Here is a tiny trained network, its code and every weight. The questions are about switching its units off for an input and a target symbol, where a switched-off unit gives its printed mean instead of its output.

import numpy as np


def w(rows, s, z=0):
    codes = np.array(rows[::2]) - 128.0
    scale = np.full(codes.shape[1], s)
    scale[-1] = z or s
    return codes * scale


def norm(h):
    return h / np.sqrt((h * h).mean(-1, keepdims=True) + 1e-5)


def softmax(a):
    e = np.exp(a - a.max(-1, keepdims=True))
    return e / e.sum(-1, keepdims=True)


def log_softmax(a):
    a = a - a.max(-1, keepdims=True)
    return a - np.log(np.exp(a).sum(-1, keepdims=True))


def net(x, mask):
    ids = ['ΔΘΣαβεζηλμτψω'.index(c) for c in x.split()]
    T = len(ids)
    res = E[ids] + P[:T]
    u = 0
    for l in range(2):
        r = norm(res)
        for j in range(3):
            rows = slice(4 * j, 4 * j + 4)
            q, k, v = (r @ M[l][rows].T for M in (Q, K, V))
            z = softmax(np.where(np.tri(T) > 0, q @ k.T / 4**0.5, -1e9)) @ v
            o = O[l][rows]
            res = res + np.where(mask[u + j], z, o[:, -1]) @ o[:, :-1]
        u += 3
    return log_softmax(norm(res)[-1] @ U[:, :-1].T + U[:, -1])


Q, K, V, O = {}, {}, {}, {}
E = w([
[129,178,168,96,188,131],'Δ',
[150,170,118,145,117,107],'Θ',
[163,170,104,163,102,95],'Σ',
[126,88,165,108,108,158],'α',
[183,131,156,143,126,100],'β',
[140,116,104,143,108,99],'ε',
[79,130,76,88,99,105],'ζ',
[110,153,102,106,168,131],'η',
[147,176,107,40,161,158],'λ',
[42,46,103,108,2,100],'μ',
[139,177,94,167,85,98],'τ',
[103,122,117,132,95,66],'ψ',
[130,122,67,88,20,142],'ω',
],0.0077)
P = w([
[79,117,176,132,252,191],'0',
[149,136,132,156,53,66],'1',
[145,117,137,149,74,69],'2',
[139,100,146,138,91,79],'3',
[137,91,144,131,105,76],'4',
[138,85,147,121,117,71],'5',
[138,72,155,121,127,66],'6',
],0.0026)
Q[0] = w([
[144,131,121,168,138,145],'0.h0',
[142,130,92,139,161,174],'0.h0',
[153,95,124,105,130,188],'0.h0',
[102,154,127,246,180,110],'0.h0',
[167,172,156,155,91,122],'0.h1',
[120,95,121,146,97,107],'0.h1',
[96,108,119,168,148,62],'0.h1',
[92,141,116,77,112,148],'0.h1',
[144,114,163,161,72,118],'0.h2',
[126,123,81,158,107,103],'0.h2',
[108,148,134,140,198,133],'0.h2',
[113,110,182,159,141,116],'0.h2',
],0.014)
K[0] = w([
[118,145,158,92,111,198],'0.h0',
[126,169,151,61,164,148],'0.h0',
[167,96,180,94,199,131],'0.h0',
[66,212,137,172,116,250],'0.h0',
[148,146,143,214,124,147],'0.h1',
[87,93,100,155,104,135],'0.h1',
[39,67,98,140,196,92],'0.h1',
[126,160,108,99,69,140],'0.h1',
[146,119,132,166,111,146],'0.h2',
[115,148,66,158,105,117],'0.h2',
[90,168,151,98,203,125],'0.h2',
[151,109,180,169,168,113],'0.h2',
],0.011)
V[0] = w([
[122,175,160,113,150,146],'0.h0',
[89,93,2,163,156,140],'0.h0',
[86,106,171,120,186,81],'0.h0',
[138,107,107,199,112,70],'0.h0',
[99,29,64,140,191,136],'0.h1',
[194,99,179,195,175,153],'0.h1',
[139,55,97,182,164,97],'0.h1',
[86,132,79,172,151,138],'0.h1',
[71,125,87,172,52,161],'0.h2',
[56,120,116,195,133,123],'0.h2',
[167,163,141,99,66,107],'0.h2',
[111,74,125,165,39,117],'0.h2',
],0.005)
O[0] = w([
[125,166,206,71,170,99,85],'0.h0',
[178,156,104,253,44,137,154],'0.h0',
[146,187,116,162,209,132,46],'0.h0',
[210,99,111,125,128,177,254],'0.h0',
[174,164,182,173,48,126,51],'0.h1',
[103,87,153,185,92,156,82],'0.h1',
[141,61,189,185,75,123,130],'0.h1',
[82,114,194,106,114,131,146],'0.h1',
[117,108,176,158,208,147,215],'0.h2',
[106,100,142,98,152,152,132],'0.h2',
[157,136,81,102,208,116,238],'0.h2',
[106,158,146,125,238,142,227],'0.h2',
],0.0042,0.0037)
Q[1] = w([
[89,139,109,40,40,193],'1.h0',
[164,181,162,245,171,113],'1.h0',
[126,76,153,135,92,87],'1.h0',
[183,116,130,239,58,113],'1.h0',
[97,178,57,120,127,78],'1.h1',
[67,125,122,66,59,193],'1.h1',
[133,90,157,212,130,42],'1.h1',
[149,191,139,200,178,161],'1.h1',
[2,129,101,70,22,165],'1.h2',
[139,233,119,178,150,103],'1.h2',
[141,139,195,120,117,79],'1.h2',
[93,139,164,57,60,237],'1.h2',
],0.0092)
K[1] = w([
[178,92,92,54,124,89],'1.h0',
[101,193,149,145,137,179],'1.h0',
[75,112,142,99,102,130],'1.h0',
[76,149,94,152,120,203],'1.h0',
[95,152,99,124,136,182],'1.h1',
[141,104,47,116,129,102],'1.h1',
[134,167,185,196,106,125],'1.h1',
[100,146,172,118,70,95],'1.h1',
[156,94,6,126,147,135],'1.h2',
[119,179,138,135,96,91],'1.h2',
[110,177,116,87,103,166],'1.h2',
[172,75,79,64,133,122],'1.h2',
],0.012)
V[1] = w([
[65,202,33,70,167,167],'1.h0',
[35,139,101,141,147,5],'1.h0',
[129,155,178,139,132,172],'1.h0',
[82,211,164,209,195,200],'1.h0',
[197,28,90,82,49,135],'1.h1',
[136,189,41,165,148,162],'1.h1',
[252,84,165,133,116,93],'1.h1',
[149,237,127,218,105,171],'1.h1',
[91,165,183,132,104,2],'1.h2',
[151,44,195,145,113,54],'1.h2',
[196,149,216,130,176,151],'1.h2',
[135,114,118,226,210,50],'1.h2',
],0.0052)
O[1] = w([
[54,178,184,213,155,104,200],'1.h0',
[21,243,142,99,84,225,140],'1.h0',
[155,142,134,82,131,67,105],'1.h0',
[84,160,101,61,197,33,199],'1.h0',
[50,153,66,154,130,121,95],'1.h1',
[185,124,123,200,167,110,253],'1.h1',
[72,223,89,142,106,152,90],'1.h1',
[208,167,139,137,78,173,198],'1.h1',
[14,124,175,74,55,208,84],'1.h2',
[101,215,127,119,156,231,65],'1.h2',
[168,97,169,147,229,235,111],'1.h2',
[130,206,254,145,151,127,232],'1.h2',
],0.0047,0.0029)
U = w([
[125,202,219,52,161,168,131],'Δ',
[211,157,186,122,212,40,113],'Θ',
[168,121,143,39,67,91,59],'Σ',
[87,29,211,128,215,164,204],'α',
[166,65,52,26,197,156,103],'β',
[224,194,26,186,197,188,1],'ε',
[49,198,208,221,152,103,159],'ζ',
[117,166,187,99,50,81,118],'η',
[83,234,58,33,124,44,66],'λ',
[46,79,152,100,78,148,206],'μ',
[197,99,192,187,38,184,147],'τ',
[79,198,103,109,171,248,211],'ψ',
[89,51,56,208,115,62,110],'ω',
],0.011,0.0038)

Each question gives the input, a string of symbols that net reads in full, and the target symbol t.
The units are the heads (4 rows each of Q, K, V and O). Each row of codes is followed by its name. A weight is (code - 128) times the scale printed after its matrix; where a second scale follows, it is the last column's (O and U).
mask holds one flag per head, layer by layer. A switched-off head (its flag False) gives its mean, the last column of its rows in O, instead of its output. The means were averaged over made-up inputs and are rounded, as every weight is.
A unit's drop is (log p(t) with every unit on - log p(t) with that unit switched off) / (log p(t) with every unit on - log p(t) with every unit switched off).
The circuit of an input: a set's keep is (log p(t) with only the set's units on - log p(t) with every unit switched off) / (log p(t) with every unit on - log p(t) with every unit switched off). Starting from all 6 units, units are removed one at a time, each time the one whose removal leaves the highest keep (on an exact tie, the one counted first), for as long as the keep stays at least 0.8.
units of the circuit, in order: the units of the circuit, biggest drop first
unit that matters most: the unit with the biggest drop
which heads matter: for each layer, one digit per head in row order, 1 if its drop is at least 0.15 and else 0, layers parted by /
input λ τ ε β τ, target ω: which heads matter	101 / 001
input λ Σ ε τ λ β β, target ω: unit that matters most	0.h0
input ε ω τ Σ τ β ε, target τ: which heads matter	010 / 100
input β Δ ζ β, target ψ: which heads matter	101 / 001
input λ ω ω ε λ τ Σ, target ω: units of the circuit, in order	0.h0, 1.h2, 0.h2
input η β Δ τ β, target Σ: units of the circuit, in order	0.h2, 0.h0, 1.h2
input ω β α, target β: units of the circuit, in order	0.h0, 1.h2
input α Σ τ τ Θ, target β: units of the circuit, in order	0.h0, 0.h2, 1.h2, 1.h1
input β τ ψ τ ε ψ β, target ψ: which heads matter	001 / 011
input Δ ω τ λ ω, target ω: which heads matter	000 / 101
input μ τ τ ζ η λ, target λ: units of the circuit, in order	1.h2, 0.h0, 0.h2
input τ λ τ β Δ, target τ: units of the circuit, in order	1.h0, 0.h2
input ω Σ β λ, target β: units of the circuit, in order	1.h0, 1.h1
input ω ω τ β τ τ Δ, target τ: unit that matters most	0.h2
input Σ ω Δ, target ω: units of the circuit, in order	0.h2, 1.h2, 1.h1
input τ τ τ η τ η λ, target λ: units of the circuit, in order	0.h2, 1.h1
input τ Θ τ ψ Σ τ ω, target ψ: which heads matter	000 / 100
input ω τ τ η, target τ: which heads matter	001 / 100
input β τ ω ω α τ, target ψ: units of the circuit, in order	0.h2, 1.h2, 0.h0, 0.h1
input ε τ λ τ τ τ λ, target ε: units of the circuit, in order	1.h0, 0.h0, 1.h1
input ε τ τ τ τ β Θ, target τ: units of the circuit, in order	0.h1
input μ τ τ ψ τ τ, target λ: which heads matter	111 / 011
input ω ω β τ ψ ζ, target ψ: which heads matter	000 / 101
input Δ ω β ω, target β: which heads matter	100 / 100
